Below are the code and all the weights of a small trained network. Each question names an input and a target symbol and asks about switching units off, where a switched-off unit gives its printed mean instead of its output.

import numpy as np


def w(rows, s, z=0):
    codes = np.array(rows[::2]) - 128.0
    scale = np.full(codes.shape[1], s)
    scale[-1] = z or s
    return codes * scale


def norm(h):
    return h / np.sqrt((h * h).mean(-1, keepdims=True) + 1e-5)


def f(y):
    return np.maximum(y, 0)


def softmax(a):
    e = np.exp(a - a.max(-1, keepdims=True))
    return e / e.sum(-1, keepdims=True)


def log_softmax(a):
    a = a - a.max(-1, keepdims=True)
    return a - np.log(np.exp(a).sum(-1, keepdims=True))


def net(x, mask):
    ids = ['αβζηλμπσφψ'.index(c) for c in x.split()]
    T = len(ids)
    res = E[ids] + P[:T]
    r = norm(res)
    for j in range(3):
        rows = slice(3 * j, 3 * j + 3)
        q, k, v = (r @ M[0][rows].T for M in (Q, K, V))
        z = softmax(np.where(np.tri(T) > 0, q @ k.T / 3**0.5, -1e9)) @ v
        o = O[0][rows]
        res = res + np.where(mask[j], z, o[:, -1]) @ o[:, :-1]
    y = f(norm(res) @ A[0][:, :-1].T + A[0][:, -1])
    res = res + np.where(mask[3:15], y, B[0][:, -1]) @ B[0][:, :-1]
    return log_softmax(norm(res)[-1] @ U[:, :-1].T + U[:, -1])


Q, K, V, O, A, B = {}, {}, {}, {}, {}, {}
E = w([
[64,175,127,233,46,145,102,121],'α',
[100,141,111,37,138,178,209,78],'β',
[89,145,94,236,68,118,114,108],'ζ',
[139,39,72,184,113,148,133,112],'η',
[102,159,111,249,67,108,70,123],'λ',
[122,186,40,182,221,119,122,98],'μ',
[78,161,82,161,92,52,112,143],'π',
[175,118,112,150,82,52,74,158],'σ',
[123,105,128,136,194,21,106,149],'φ',
[115,138,37,25,132,101,110,107],'ψ',
],0.015)
P = w([
[185,178,139,177,126,68,248,105],'0',
[106,120,218,118,115,148,154,63],'1',
[150,164,115,150,117,112,183,188],'2',
[96,113,187,119,105,137,104,82],'3',
[129,162,86,126,108,106,121,202],'4',
[85,90,150,114,103,138,67,98],'5',
[142,144,70,107,113,116,105,195],'6',
],0.013)
Q[0] = w([
[130,134,107,87,114,110,117,113],'h0',
[59,146,127,81,84,110,100,165],'h0',
[134,118,200,181,89,188,100,142],'h0',
[154,154,199,126,170,60,107,97],'h1',
[161,165,212,119,200,161,164,193],'h1',
[174,229,34,115,91,142,205,191],'h1',
[252,194,126,120,151,79,167,197],'h2',
[76,146,147,167,199,134,143,80],'h2',
[63,103,118,88,118,69,89,83],'h2',
],0.011)
K[0] = w([
[139,97,83,88,133,133,95,78],'h0',
[69,172,146,80,62,85,97,136],'h0',
[114,117,138,151,110,146,127,151],'h0',
[167,132,176,66,140,87,134,149],'h1',
[131,160,134,133,136,125,207,88],'h1',
[202,112,174,177,82,168,165,135],'h1',
[132,111,144,129,91,146,253,118],'h2',
[158,170,155,82,123,96,96,128],'h2',
[125,131,81,50,112,127,46,146],'h2',
],0.013)
V[0] = w([
[158,185,148,230,104,156,88,29],'h0',
[166,218,170,66,88,110,132,219],'h0',
[105,127,65,128,96,122,116,183],'h0',
[177,140,88,231,180,169,92,96],'h1',
[174,139,82,126,35,206,111,100],'h1',
[118,41,193,199,132,114,106,211],'h1',
[5,164,89,202,207,202,139,97],'h2',
[157,105,6,77,158,167,101,37],'h2',
[151,73,143,141,2,193,191,149],'h2',
],0.0065)
O[0] = w([
[153,75,68,61,139,89,99,124,208],'h0',
[137,156,81,155,157,109,231,132,1],'h0',
[194,110,178,188,139,159,154,89,151],'h0',
[107,239,194,163,117,44,183,191,210],'h1',
[119,146,196,71,204,1,192,62,114],'h1',
[112,81,174,114,161,211,120,204,210],'h1',
[142,147,118,220,177,197,212,107,110],'h2',
[84,150,96,80,61,164,161,23,155],'h2',
[86,83,100,141,184,160,107,96,159],'h2',
],0.0082,0.0034)
A[0] = w([
[34,53,142,90,129,69,70,35,131],'n0',
[168,141,125,89,234,110,197,176,76],'n1',
[112,102,152,84,132,230,79,115,112],'n2',
[217,233,133,206,65,81,252,158,202],'n3',
[123,160,138,172,205,86,213,172,205],'n4',
[153,181,121,32,168,128,188,124,225],'n5',
[94,176,64,178,111,45,136,99,185],'n6',
[60,155,167,57,89,113,98,109,135],'n7',
[139,166,45,59,86,166,83,47,4],'n8',
[52,88,165,116,148,106,199,70,75],'n9',
[123,143,17,114,152,186,207,198,226],'n10',
[207,161,112,163,120,169,254,103,223],'n11',
],0.0091,0.004)
B[0] = w([
[163,174,113,134,205,130,208,72,235],'n0',
[20,251,163,183,31,88,224,153,161],'n1',
[89,207,103,128,34,131,219,254,171],'n2',
[83,174,31,79,203,39,112,142,254],'n3',
[163,183,129,51,82,132,110,79,236],'n4',
[102,41,66,208,152,73,88,214,168],'n5',
[117,104,113,82,79,145,160,219,234],'n6',
[157,79,109,145,162,157,14,129,169],'n7',
[198,145,170,141,64,120,130,90,168],'n8',
[96,175,176,120,173,194,92,119,168],'n9',
[167,58,122,130,99,118,24,164,209],'n10',
[110,176,79,97,106,34,118,245,187],'n11',
],0.0078,0.0088)
U = w([
[159,112,139,147,141,124,159,124,58],'α',
[118,98,136,144,126,117,159,113,56],'β',
[127,120,140,158,139,120,154,110,75],'ζ',
[30,142,157,141,182,187,161,84,255],'η',
[127,104,188,215,173,75,166,106,198],'λ',
[75,150,88,133,101,2,242,156,148],'μ',
[157,66,6,249,163,157,204,139,54],'π',
[145,26,92,143,230,95,21,97,73],'σ',
[105,76,102,143,42,160,76,191,125],'φ',
[195,142,106,139,64,128,139,23,179],'ψ',
],0.0074,0.0035)

Each question gives the input, a string of symbols that net reads in full, and the target symbol t.
The units are the heads (3 rows each of Q, K, V and O) and the neurons (one row each of A and B). Each row of codes is followed by its name. A weight is (code - 128) times the scale printed after its matrix; where a second scale follows, it is the last column's (O, A, B and U).
mask holds one flag per unit, heads first, then neurons. A switched-off unit (its flag False) gives its mean, the last column of its rows in O or B, instead of its output. The means were averaged over made-up inputs and are rounded, as every weight is.
A unit's drop is (log p(t) with every unit on - log p(t) with that unit switched off) / (log p(t) with every unit on - log p(t) with every unit switched off).
The circuit of an input: a set's keep is (log p(t) with only the set's units on - log p(t) with every unit switched off) / (log p(t) with every unit on - log p(t) with every unit switched off). Starting from the 12 units with the biggest drops (on a tie, the unit counted first), units are removed one at a time, each time the one whose removal leaves the highest keep (on an exact tie, the one counted first), for as long as the keep stays at least 0.8.
units of the circuit, in order: the units of the circuit, biggest drop first
unit that matters most: the unit with the biggest drop
top k neurons: the k neurons with the biggest drops, biggest first
drop when u is switched off: that unit's drop, to one decimal
input η β ζ σ η σ η, target σ: unit that matters most	h2
input ζ β ψ λ, target ψ: units of the circuit, in order	(h1 n3 n0)
input η η ψ φ, target ψ: units of the circuit, in order	(h2 h1 n0 n3)
input η μ λ λ μ, target φ: units of the circuit, in order	(n10 n0)
input μ μ η μ η μ, target μ: units of the circuit, in order	(h2 n11)
input ψ ψ ψ ψ λ μ, target ψ: units of the circuit, in order	(n8 h2)
input φ ψ λ α φ β, target φ: top 3 neurons	(n7 n2 n3)
input μ ψ σ λ μ λ, target μ: top 2 neurons	(n6 n10)
input φ σ η σ λ α, target σ: top 2 neurons	(n7 n0)
input η ψ η φ φ, target φ: units of the circuit, in order	(h1 n3 n0)
input λ φ φ η λ α, target λ: top 2 neurons	(n3 n10)
input ψ η φ η ψ μ, target ψ: top 2 neurons	(n8 n3)
input η η η, target σ: top 2 neurons	(n6 n2)
input σ σ σ ζ μ λ, target μ: top 2 neurons	(n10 n6)
input φ η μ π η ζ, target π: unit that matters most	n4
input α ζ μ ψ φ λ, target ψ: top 2 neurons	(n0 n8)
input ψ λ λ π, target π: top 3 neurons	(n4 n0 n3)
input β η η λ η ζ, target λ: top 3 neurons	(n3 n4 n0)
input λ η φ π, target φ: top 2 neurons	(n3 n0)
input φ σ η β α π, target π: top 2 neurons	(n0 n4)
input α π σ σ μ β, target σ: unit that matters most	n7
input φ φ η φ η η η, target π: top 3 neurons	(n3 n0 n4)
input ψ σ ψ, target φ: top 3 neurons	(n10 n0 n8)
input λ β λ η, target λ: drop when h2 is switched off	0.2
input λ μ ψ φ, target ψ: drop when n6 is switched off	0.0
input φ φ φ μ, target φ: drop when h1 is switched off	1.0
input η β σ ψ ψ σ, target ψ: drop when h2 is switched off	0.1
